Below are the code and all the weights of a small trained network. Each question names an input and a target symbol and asks about switching units off, where a switched-off unit gives its printed mean instead of its output.

import numpy as np


def w(rows, s, z=0):
    codes = np.array(rows[::2]) - 128.0
    scale = np.full(codes.shape[1], s)
    scale[-1] = z or s
    return codes * scale


def norm(h):
    return h / np.sqrt((h * h).mean(-1, keepdims=True) + 1e-5)


def f(y):
    return np.maximum(y, 0)


def softmax(a):
    e = np.exp(a - a.max(-1, keepdims=True))
    return e / e.sum(-1, keepdims=True)


def log_softmax(a):
    a = a - a.max(-1, keepdims=True)
    return a - np.log(np.exp(a).sum(-1, keepdims=True))


def net(x, mask):
    ids = ['δζηλστφψ'.index(c) for c in x.split()]
    T = len(ids)
    res = E[ids] + P[:T]
    q, k, v = (norm(res) @ M[0].T for M in (Q, K, V))
    z = softmax(np.where(np.tri(T) > 0, q @ k.T / 2**0.5, -1e9)) @ v
    res = res + np.where(mask[0], z, O[0][:, -1]) @ O[0][:, :-1]
    y = f(norm(res) @ A[0][:, :-1].T + A[0][:, -1])
    res = res + np.where(mask[1:13], y, B[0][:, -1]) @ B[0][:, :-1]
    return log_softmax(norm(res)[-1] @ U[:, :-1].T + U[:, -1])


Q, K, V, O, A, B = {}, {}, {}, {}, {}, {}
E = w([
[105,107,128,124,214,139,42],'δ',
[8,160,77,150,174,157,193],'ζ',
[68,208,101,165,155,214,75],'η',
[81,119,45,121,51,128,107],'λ',
[134,123,47,254,173,106,16],'σ',
[147,75,168,184,169,154,56],'τ',
[55,134,118,87,111,168,67],'φ',
[176,55,46,177,129,138,132],'ψ',
],0.0095)
P = w([
[132,83,106,145,155,102,117],'0',
[7,91,157,119,132,186,120],'1',
[146,111,182,151,141,109,118],'2',
[182,161,54,100,170,140,137],'3',
[7,72,120,92,116,191,114],'4',
[154,145,196,136,136,71,134],'5',
[177,214,59,88,194,120,154],'6',
],0.013)
Q[0] = w([
[216,166,84,94,192,50,190],'h1',
[62,59,234,58,1,181,123],'h1',
],0.0092)
K[0] = w([
[127,142,183,112,64,2,145],'h1',
[111,31,30,99,140,246,151],'h1',
],0.0089)
V[0] = w([
[93,77,186,39,253,167,159],'h1',
[138,101,3,179,227,159,251],'h1',
],0.0053)
O[0] = w([
[55,112,118,42,211,1,122,227],'h1',
[175,221,92,104,138,124,233,254],'h1',
],0.0079,0.0021)
A[0] = w([
[44,51,187,127,110,125,118,195],'n1',
[78,82,174,56,35,84,176,154],'n2',
[61,211,112,141,194,161,83,220],'n3',
[58,115,141,221,91,161,111,165],'n4',
[96,141,242,26,146,79,127,119],'n5',
[168,127,108,129,169,121,244,133],'n6',
[188,191,117,138,175,29,188,101],'n7',
[42,132,161,122,145,163,227,61],'n8',
[227,2,144,137,81,135,156,157],'n9',
[188,192,27,36,163,131,107,55],'n10',
[52,105,47,122,112,154,129,200],'n11',
[253,139,141,190,143,158,184,254],'n12',
],0.0083,0.0027)
B[0] = w([
[172,254,135,135,96,104,153,179],'n1',
[132,144,94,217,131,52,211,151],'n2',
[130,59,101,116,19,114,139,249],'n3',
[124,159,146,52,153,16,127,178],'n4',
[129,49,64,100,114,207,241,167],'n5',
[110,128,160,104,98,27,15,167],'n6',
[183,190,217,82,42,115,61,177],'n7',
[196,58,118,222,151,204,163,184],'n8',
[31,126,187,140,102,220,56,143],'n9',
[154,109,193,224,247,126,195,179],'n10',
[175,156,190,108,112,146,57,212],'n11',
[58,115,126,67,149,181,237,171],'n12',
],0.0068,0.011)
U = w([
[133,31,80,74,174,74,134,10],'δ',
[122,124,40,152,135,177,226,249],'ζ',
[146,170,131,84,57,254,77,85],'η',
[147,219,131,118,174,48,156,160],'λ',
[104,121,58,75,78,74,46,190],'σ',
[97,63,153,180,145,114,97,109],'τ',
[149,163,191,87,155,181,171,20],'φ',
[219,46,144,196,82,148,119,135],'ψ',
],0.0082,0.0021)

Each question gives the input, a string of symbols that net reads in full, and the target symbol t.
The units are the heads (2 rows each of Q, K, V and O) and the neurons (one row each of A and B). Each row of codes is followed by its name. A weight is (code - 128) times the scale printed after its matrix; where a second scale follows, it is the last column's (O, A, B and U).
mask holds one flag per unit, heads first, then neurons. A switched-off unit (its flag False) gives its mean, the last column of its rows in O or B, instead of its output. The means were averaged over made-up inputs and are rounded, as every weight is.
A unit's drop is (log p(t) with every unit on - log p(t) with that unit switched off) / (log p(t) with every unit on - log p(t) with every unit switched off).
The circuit of an input: a set's keep is (log p(t) with only the set's units on - log p(t) with every unit switched off) / (log p(t) with every unit on - log p(t) with every unit switched off). Starting from the 12 units with the biggest drops (on a tie, the unit counted first), units are removed one at a time, each time the one whose removal leaves the highest keep (on an exact tie, the one counted first), for as long as the keep stays at least 0.8.
circuit, biggest first: the units of the circuit, biggest drop first
most important unit: the unit with the biggest drop
top k neurons: the k neurons with the biggest drops, biggest first
input σ ζ ζ λ λ σ σ, target ζ: circuit, biggest first : [h1, n12, n11]
input λ η ζ δ ζ λ σ, target η: circuit, biggest first : [h1, n10]
input ζ ψ σ φ λ λ ζ, target η: circuit, biggest first : [h1]
input τ η λ δ τ σ δ, target ζ: circuit, biggest first : [h1, n12, n11]
input σ λ σ ζ ψ, target ψ: top 3 neurons : [n11, n8, n12]
input δ ζ η σ ζ η η, target ψ: circuit, biggest first : [h1, n10, n3]
input ψ η φ φ, target σ: circuit, biggest first : [h1, n1]
input ζ ζ φ σ δ η λ, target ψ: circuit, biggest first : [h1, n10]
input ζ ζ σ τ, target ζ: top 3 neurons : [n12, n11, n7]
input ζ η λ λ ψ, target ψ: top 4 neurons : [n11, n8, n12, n2]
input φ τ ζ τ λ ψ δ, target φ: circuit, biggest first : [h1, n12, n7]
input λ η σ λ τ, target σ: circuit, biggest first : [n10, n4]
input ψ λ ζ η, target λ: circuit, biggest first : [h1, n6]
input ζ ζ φ η, target σ: most important unit : h1
input δ σ η τ σ σ, target τ: top 2 neurons : [n1, n7]
input η ζ λ, target λ: top 3 neurons : [n3, n2, n8]
input ζ ζ λ ζ λ, target ζ: top 2 neurons : [n2, n7]
input ζ σ ζ φ ψ η φ, target ψ: top 2 neurons : [n10, n3]
input η ζ σ η η ζ, target ψ: top 2 neurons : [n8, n7]
input τ σ σ φ, target ζ: most important unit : n10
